Below is a small trained network, with its code and all its weights. Each question gives an input and a class and asks what happens when units are switched off, that is, made to give their printed mean instead of their output.

import numpy as np


def w(rows, s, z=0):
    codes = np.array(rows[::2]) - 128.0
    scale = np.full(codes.shape[1], s)
    scale[-1] = z or s
    return codes * scale


def norm(h):
    return h / np.sqrt((h * h).mean(-1, keepdims=True) + 1e-5)


def f(y):
    return np.maximum(y, 0)


def log_softmax(a):
    a = a - a.max(-1, keepdims=True)
    return a - np.log(np.exp(a).sum(-1, keepdims=True))


def net(x, mask):
    res = np.array(x, float).reshape(1, 3) / 4 @ E
    u = 0
    for l in range(3):
        y = f(norm(res) @ A[l][:, :-1].T + A[l][:, -1])
        res = res + np.where(mask[u : u + 12], y, B[l][:, -1]) @ B[l][:, :-1]
        u += 12
    return log_softmax(norm(res)[-1] @ U[:, :-1].T + U[:, -1])


A, B = {}, {}
E = w([
[30,233,53],'x0',
[121,170,6],'x1',
[121,217,133],'x2',
],0.0017)
A[0] = w([
[186,136,92,158],'L0N1',
[126,157,78,156],'L0N2',
[151,106,131,138],'L0N3',
[143,121,160,39],'L0N4',
[181,86,186,182],'L0N5',
[74,202,85,212],'L0N6',
[141,61,181,254],'L0N7',
[128,27,147,156],'L0N8',
[3,73,85,20],'L0N9',
[81,101,20,192],'L0N10',
[129,167,176,145],'L0N11',
[129,66,43,84],'L0N12',
],0.0051,0.00091)
B[0] = w([
[167,140,125,174],'L0N1',
[151,120,181,191],'L0N2',
[158,101,103,166],'L0N3',
[143,168,119,153],'L0N4',
[95,123,91,246],'L0N5',
[163,28,162,252],'L0N6',
[103,146,71,255],'L0N7',
[159,131,82,238],'L0N8',
[136,254,150,191],'L0N9',
[152,189,189,238],'L0N10',
[11,74,134,172],'L0N11',
[75,108,179,194],'L0N12',
],0.0038,0.0027)
A[1] = w([
[123,70,128,157],'L1N1',
[192,126,2,176],'L1N2',
[192,107,198,138],'L1N3',
[145,147,78,111],'L1N4',
[5,115,91,116],'L1N5',
[152,77,102,59],'L1N6',
[182,61,17,249],'L1N7',
[49,164,249,185],'L1N8',
[120,58,152,155],'L1N9',
[84,91,157,148],'L1N10',
[105,157,28,54],'L1N11',
[205,95,51,190],'L1N12',
],0.0042,0.0014)
B[1] = w([
[83,157,146,173],'L1N1',
[112,125,153,217],'L1N2',
[136,173,86,183],'L1N3',
[143,89,156,149],'L1N4',
[81,150,106,178],'L1N5',
[115,119,154,162],'L1N6',
[119,114,178,253],'L1N7',
[68,119,2,249],'L1N8',
[90,153,123,178],'L1N9',
[22,179,90,163],'L1N10',
[169,118,165,155],'L1N11',
[100,125,152,219],'L1N12',
],0.0033,0.0032)
A[2] = w([
[177,190,23,190],'L2N1',
[203,161,134,96],'L2N2',
[161,63,158,97],'L2N3',
[117,96,30,59],'L2N4',
[122,8,52,136],'L2N5',
[254,170,120,141],'L2N6',
[124,93,121,64],'L2N7',
[32,155,106,248],'L2N8',
[86,105,125,178],'L2N9',
[123,128,199,104],'L2N10',
[92,108,212,110],'L2N11',
[20,185,151,249],'L2N12',
],0.0041,0.0011)
B[2] = w([
[150,122,240,188],'L2N1',
[109,187,180,142],'L2N2',
[57,120,69,162],'L2N3',
[21,70,133,150],'L2N4',
[4,172,228,175],'L2N5',
[102,188,197,152],'L2N6',
[110,120,166,137],'L2N7',
[199,108,72,243],'L2N8',
[143,77,211,176],'L2N9',
[208,73,52,153],'L2N10',
[205,151,162,174],'L2N11',
[200,121,71,252],'L2N12',
],0.0027,0.0038)
U = w([
[71,2,220,174],'0',
[215,64,169,84],'1',
[189,86,95,2],'2',
[194,244,45,150],'3',
[24,116,8,173],'4',
[196,230,225,124],'5',
],0.0082,0.0067)

Each question gives the input, the list of numbers given to net, and the class t.
The units are the neurons (one row each of A and B). Each row of codes is followed by its name. A weight is (code - 128) times the scale printed after its matrix; where a second scale follows, it is the last column's (A, B and U).
mask holds one flag per neuron, layer by layer. A switched-off neuron (its flag False) gives its mean, the last column of its row in B, instead of its output. The means were averaged over made-up inputs and are rounded, as every weight is.
A unit's drop is (log p(t) with every unit on - log p(t) with that unit switched off) / (log p(t) with every unit on - log p(t) with every unit switched off).
The circuit of an input: a set's keep is (log p(t) with only the set's units on - log p(t) with every unit switched off) / (log p(t) with every unit on - log p(t) with every unit switched off). Starting from the 12 units with the biggest drops (on a tie, the unit counted first), units are removed one at a time, each time the one whose removal leaves the highest keep (on an exact tie, the one counted first), for as long as the keep stays at least 0.8.
circuit, biggest first: the units of the circuit, biggest drop first
k most important neurons: the k neurons with the biggest drops, biggest first
k most important neurons of layer l: the k neurons of layer l with the biggest drops, biggest first
drop when u is switched off: that unit's drop, to one decimal
input [0,2,8], class 4: 4 most important neurons	(L0N8; L0N11; L1N8; L0N6)
input [-1,5,-3], class 5: circuit, biggest first	(L0N10; L2N1)
input [-4,-8,2], class 4: 2 most important neurons of layer 0	(L0N6; L0N11)
input [5,0,-1], class 3: 4 most important neurons	(L0N9; L0N10; L1N8; L0N11)
input [1,7,-1], class 5: 2 most important neurons of layer 0	(L0N11; L0N10)
input [6,5,7], class 5: 3 most important neurons of layer 0	(L0N12; L0N11; L0N5)
input [1,7,-4], class 3: 2 most important neurons of layer 1	(L1N8; L1N11)
input [-1,4,-5], class 3: 2 most important neurons	(L0N10; L0N6)
input [7,3,-7], class 3: 4 most important neurons	(L0N9; L0N10; L0N11; L0N5)
input [1,7,7], class 5: most important neuron	(L0N6)
input [5,4,-6], class 3: 2 most important neurons	(L0N9; L0N10)
input [4,-1,-4], class 3: 2 most important neurons	(L0N9; L1N8)
input [-7,6,-2], class 0: 2 most important neurons of layer 1	(L1N8; L1N7)
input [6,3,-3], class 3: 4 most important neurons of layer 0	(L0N9; L0N10; L0N11; L0N5)
input [0,6,-1], class 5: 2 most important neurons	(L0N11; L2N1)
input [-4,7,0], class 5: most important neuron	(L0N10)
input [4,0,-8], class 3: 2 most important neurons	(L0N9; L0N10)
input [3,6,7], class 5: 2 most important neurons of layer 0	(L0N6; L0N12)
input [6,0,-3], class 3: drop when L0N10 is switched off	0.7
input [-3,6,-1], class 5: drop when L0N10 is switched off	0.3
input [-8,7,0], class 0: drop when L1N12 is switched off	0.0
input [6,6,5], class 5: most important neuron of layer 0	(L0N11)
